Here is a tiny trained network, its code and every weight. The questions are about switching its units off for an input and a class, where a switched-off unit gives its printed mean instead of its output.

import numpy as np


def w(rows, s, z=0):
    codes = np.array(rows[::2]) - 128.0
    scale = np.full(codes.shape[1], s)
    scale[-1] = z or s
    return codes * scale


def f(y):
    return np.maximum(y, 0)


def log_softmax(a):
    a = a - a.max(-1, keepdims=True)
    return a - np.log(np.exp(a).sum(-1, keepdims=True))


def net(x, mask):
    res = np.array(x, float).reshape(1, 7) / 4 @ E
    y = f(res @ A[0][:, :-1].T + A[0][:, -1])
    res = res + np.where(mask, y, B[0][:, -1]) @ B[0][:, :-1]
    return log_softmax(res[-1] @ U[:, :-1].T + U[:, -1])


A, B = {}, {}
E = w([
[176,212,111,49,76,115,122],'x0',
[152,177,95,197,162,120,232],'x1',
[147,191,130,127,95,254,138],'x2',
[188,128,154,86,181,122,181],'x3',
[64,147,203,104,183,93,153],'x4',
[215,109,113,120,150,97,72],'x5',
[90,98,226,163,58,88,109],'x6',
],0.011)
A[0] = w([
[156,17,93,135,83,88,79,135],'N0',
[143,145,170,55,56,159,41,141],'N1',
[26,94,188,178,155,90,138,195],'N2',
[160,113,184,69,166,14,105,255],'N3',
[204,40,118,236,121,172,133,144],'N4',
[157,153,112,112,155,65,147,98],'N5',
[200,179,14,116,136,138,162,149],'N6',
[120,150,105,150,67,48,22,108],'N7',
[169,64,49,136,113,145,71,162],'N8',
[119,114,186,78,144,139,87,93],'N9',
[167,148,41,123,190,122,164,54],'N10',
[101,110,85,186,50,75,119,101],'N11',
[214,197,2,147,142,121,145,134],'N12',
[75,84,110,125,148,171,68,107],'N13',
[175,169,141,188,91,234,203,98],'N14',
[151,15,66,128,162,192,47,127],'N15',
],0.0097,0.0055)
B[0] = w([
[78,108,167,107,155,125,180,200],'N0',
[190,200,14,78,14,181,95,235],'N1',
[94,144,23,148,167,205,163,248],'N2',
[190,114,101,48,188,131,200,236],'N3',
[80,98,137,137,245,108,184,210],'N4',
[87,129,155,41,139,76,150,163],'N5',
[222,200,68,138,105,203,147,237],'N6',
[75,36,176,175,193,117,194,195],'N7',
[115,30,115,118,110,111,132,203],'N8',
[194,163,74,114,120,190,138,171],'N9',
[133,199,50,73,70,170,116,192],'N10',
[66,108,103,176,138,130,96,180],'N11',
[156,254,25,155,46,230,161,242],'N12',
[177,83,200,63,128,56,124,174],'N13',
[138,120,102,72,155,165,187,231],'N14',
[120,41,210,8,169,34,131,207],'N15',
],0.0085,0.013)
U = w([
[61,175,112,252,170,187,184,169],'0',
[127,61,173,47,222,104,205,218],'1',
[82,93,141,109,1,123,52,79],'2',
[120,168,201,137,120,69,31,2],'3',
[59,151,254,165,124,113,60,53],'4',
[182,224,98,42,77,185,115,160],'5',
],0.0094,0.0036)

Each question gives the input, the list of numbers given to net, and the class t.
The units are the neurons (one row each of A and B). Each row of codes is followed by its name. A weight is (code - 128) times the scale printed after its matrix; where a second scale follows, it is the last column's (A, B and U).
mask holds one flag per neuron, in row order. A switched-off neuron (its flag False) gives its mean, the last column of its row in B, instead of its output. The means were averaged over made-up inputs and are rounded, as every weight is.
A unit's drop is (log p(t) with every unit on - log p(t) with that unit switched off) / (log p(t) with every unit on - log p(t) with every unit switched off).
The circuit of an input: a set's keep is (log p(t) with only the set's units on - log p(t) with every unit switched off) / (log p(t) with every unit on - log p(t) with every unit switched off). Starting from the 12 units with the biggest drops (on a tie, the unit counted first), units are removed one at a time, each time the one whose removal leaves the highest keep (on an exact tie, the one counted first), for as long as the keep stays at least 0.8.
circuit, biggest first: the units of the circuit, biggest drop first
k most important neurons: the k neurons with the biggest drops, biggest first
drop of u: that unit's drop, to one decimal
input [-2,0,8,-5,6,-4,-1], class 0: circuit, biggest first : (N1)
input [-4,-4,4,1,4,-8,-2], class 0: circuit, biggest first : (N15; N1)
input [-8,7,-4,5,8,0,7], class 0: 4 most important neurons : (N2; N15; N13; N14)
input [-5,0,8,7,6,-2,-3], class 0: 3 most important neurons : (N15; N3; N1)
input [-4,5,-1,5,0,-4,3], class 0: 4 most important neurons : (N15; N2; N3; N13)
input [4,0,-3,8,-4,0,5], class 1: 2 most important neurons : (N12; N6)
input [3,2,1,-4,4,-1,1], class 0: 2 most important neurons : (N1; N15)
input [-5,-4,5,-6,6,-3,-4], class 1: 2 most important neurons : (N12; N13)
input [4,7,-3,-4,-7,8,4], class 0: drop of N7 : 0.1
input [-4,7,-3,6,1,-7,-1], class 0: drop of N3 : 0.1
input [-8,1,-6,-4,-6,-5,-6], class 1: drop of N15 : 0.2
